Below are the code and all the weights of a small trained network. Each question names an input and a class and asks about switching units off, where a switched-off unit gives its printed mean instead of its output.

import numpy as np


def w(rows, s, z=0):
    codes = np.array(rows[::2]) - 128.0
    scale = np.full(codes.shape[1], s)
    scale[-1] = z or s
    return codes * scale


def norm(h):
    return h / np.sqrt((h * h).mean(-1, keepdims=True) + 1e-5)


def f(y):
    return y / 2 * (1 + np.tanh(0.7978845608 * (y + 0.044715 * y**3)))


def log_softmax(a):
    a = a - a.max(-1, keepdims=True)
    return a - np.log(np.exp(a).sum(-1, keepdims=True))


def net(x, mask):
    res = np.array(x, float).reshape(1, 7) / 4 @ E
    u = 0
    for l in range(2):
        y = f(norm(res) @ A[l][:, :-1].T + A[l][:, -1])
        res = res + np.where(mask[u : u + 13], y, B[l][:, -1]) @ B[l][:, :-1]
        u += 13
    return log_softmax(norm(res)[-1] @ U[:, :-1].T + U[:, -1])


A, B = {}, {}
E = w([
[48,57,168,198,143,153],'x0',
[129,128,128,128,127,128],'x1',
[109,173,165,109,253,146],'x2',
[108,101,63,130,166,66],'x3',
[69,135,66,92,118,191],'x4',
[87,102,171,54,114,85],'x5',
[65,226,153,177,98,81],'x6',
],0.0044)
A[0] = w([
[190,152,82,255,144,220,91],'0.n1',
[181,154,72,232,170,154,10],'0.n2',
[112,81,26,132,187,51,44],'0.n3',
[79,49,191,245,158,138,49],'0.n4',
[92,98,11,142,186,5,82],'0.n5',
[71,183,98,85,165,181,82],'0.n6',
[133,103,143,101,131,169,104],'0.n7',
[140,163,175,103,89,209,200],'0.n8',
[68,83,186,26,127,56,67],'0.n9',
[91,192,162,195,137,67,240],'0.n10',
[45,118,122,100,149,80,83],'0.n11',
[160,161,24,226,173,149,142],'0.n12',
[190,90,125,168,144,127,253],'0.n13',
],0.0062,0.0022)
B[0] = w([
[74,113,179,27,64,91,203],'0.n1',
[78,195,184,3,98,86,153],'0.n2',
[150,119,176,141,100,233,179],'0.n3',
[87,85,113,134,129,84,220],'0.n4',
[173,157,205,171,96,231,222],'0.n5',
[149,97,88,168,153,109,167],'0.n6',
[159,87,132,105,75,176,130],'0.n7',
[145,94,156,164,126,189,189],'0.n8',
[102,165,212,11,45,125,182],'0.n9',
[163,100,147,142,144,160,251],'0.n10',
[125,119,134,112,70,131,157],'0.n11',
[95,108,191,57,74,113,206],'0.n12',
[174,83,201,99,145,116,209],'0.n13',
],0.0063,0.0031)
A[1] = w([
[170,97,163,142,23,117,160],'1.n1',
[96,196,137,240,108,106,76],'1.n2',
[48,234,166,152,101,75,148],'1.n3',
[168,119,133,107,143,67,172],'1.n4',
[105,212,116,161,93,112,124],'1.n5',
[55,134,1,110,99,195,131],'1.n6',
[117,73,128,162,44,136,54],'1.n7',
[142,95,72,135,45,88,65],'1.n8',
[207,209,166,57,95,138,124],'1.n9',
[61,162,99,71,120,204,105],'1.n10',
[99,143,194,83,228,142,202],'1.n11',
[225,199,14,103,138,91,7],'1.n12',
[217,205,89,86,111,144,65],'1.n13',
],0.0079,0.002)
B[1] = w([
[139,230,90,137,209,135,254],'1.n1',
[185,62,114,58,123,167,161],'1.n2',
[171,67,101,69,123,139,205],'1.n3',
[171,106,108,190,39,79,149],'1.n4',
[175,37,125,96,166,175,152],'1.n5',
[211,127,194,199,132,36,186],'1.n6',
[106,148,89,133,144,138,189],'1.n7',
[90,188,50,95,168,129,158],'1.n8',
[64,80,144,162,146,127,247],'1.n9',
[178,173,199,155,131,49,185],'1.n10',
[132,201,1,152,89,123,231],'1.n11',
[54,64,143,161,110,115,161],'1.n12',
[27,76,139,146,120,143,187],'1.n13',
],0.007,0.0049)
U = w([
[99,159,168,31,74,102,205],'0',
[28,31,120,185,113,121,79],'1',
[230,41,91,61,125,180,35],'2',
[208,146,172,200,129,45,108],'3',
[128,199,5,150,150,129,70],'4',
[144,159,168,148,140,202,250],'5',
],0.012,0.0018)

Each question gives the input, the list of numbers given to net, and the class t.
The units are the neurons (one row each of A and B). Each row of codes is followed by its name. A weight is (code - 128) times the scale printed after its matrix; where a second scale follows, it is the last column's (A, B and U).
mask holds one flag per neuron, layer by layer. A switched-off neuron (its flag False) gives its mean, the last column of its row in B, instead of its output. The means were averaged over made-up inputs and are rounded, as every weight is.
A unit's drop is (log p(t) with every unit on - log p(t) with that unit switched off) / (log p(t) with every unit on - log p(t) with every unit switched off).
The circuit of an input: a set's keep is (log p(t) with only the set's units on - log p(t) with every unit switched off) / (log p(t) with every unit on - log p(t) with every unit switched off). Starting from the 12 units with the biggest drops (on a tie, the unit counted first), units are removed one at a time, each time the one whose removal leaves the highest keep (on an exact tie, the one counted first), for as long as the keep stays at least 0.8.
units of the circuit, in order: the units of the circuit, biggest drop first
unit that matters most: the unit with the biggest drop
top k neurons: the k neurons with the biggest drops, biggest first
top k neurons in layer l: the k neurons of layer l with the biggest drops, biggest first
input [2,4,8,-8,2,-4,-1], class 4: top 2 neurons -> [1.n11, 0.n5]
input [-7,-1,5,3,-2,-6,8], class 2: units of the circuit, in order -> [1.n3, 1.n5]
input [2,6,-8,7,-4,6,-4], class 4: unit that matters most -> 1.n1
input [4,6,8,-3,-3,6,3], class 4: top 3 neurons -> [1.n11, 0.n1, 0.n12]
input [3,0,-8,2,7,-7,-4], class 4: units of the circuit, in order -> [1.n8, 1.n1]
input [7,7,7,0,4,7,-3], class 0: top 3 neurons -> [0.n9, 1.n9, 1.n1]
input [-3,-6,-4,8,-2,-5,-4], class 5: top 2 neurons -> [0.n5, 1.n1]
input [6,3,7,-5,-1,-7,4], class 0: top 4 neurons -> [0.n1, 0.n2, 1.n1, 0.n12]
input [1,-2,8,1,-2,-8,7], class 0: top 4 neurons in layer 1 -> [1.n1, 1.n3, 1.n7, 1.n8]
input [5,7,-8,6,2,5,8], class 2: top 4 neurons -> [1.n2, 1.n3, 1.n5, 1.n11]
input [-8,-7,-6,-3,-5,-1,-4], class 1: top 2 neurons -> [1.n12, 1.n13]
input [1,0,-5,8,7,7,-7], class 5: top 3 neurons -> [0.n5, 0.n3, 1.n3]
input [-2,0,-6,8,8,-3,-1], class 3: top 3 neurons in layer 1 -> [1.n6, 1.n10, 1.n11]
input [-7,1,-2,3,-6,8,-7], class 0: units of the circuit, in order -> [0.n9, 1.n3]
input [-1,-7,-8,-6,5,-8,7], class 0: units of the circuit, in order -> [0.n1]
input [8,-2,2,-2,-1,-8,2], class 0: units of the circuit, in order -> [0.n1, 0.n2]
input [-8,-5,7,-1,4,-4,-6], class 1: top 3 neurons -> [1.n12, 1.n13, 1.n1]
input [-7,4,8,-3,-7,-4,-5], class 4: top 2 neurons in layer 0 -> [0.n11, 0.n9]
input [-2,7,4,5,1,0,5], class 2: top 3 neurons in layer 1 -> [1.n2, 1.n1, 1.n5]
input [3,-4,5,3,-1,8,-4], class 0: units of the circuit, in order -> [0.n9]
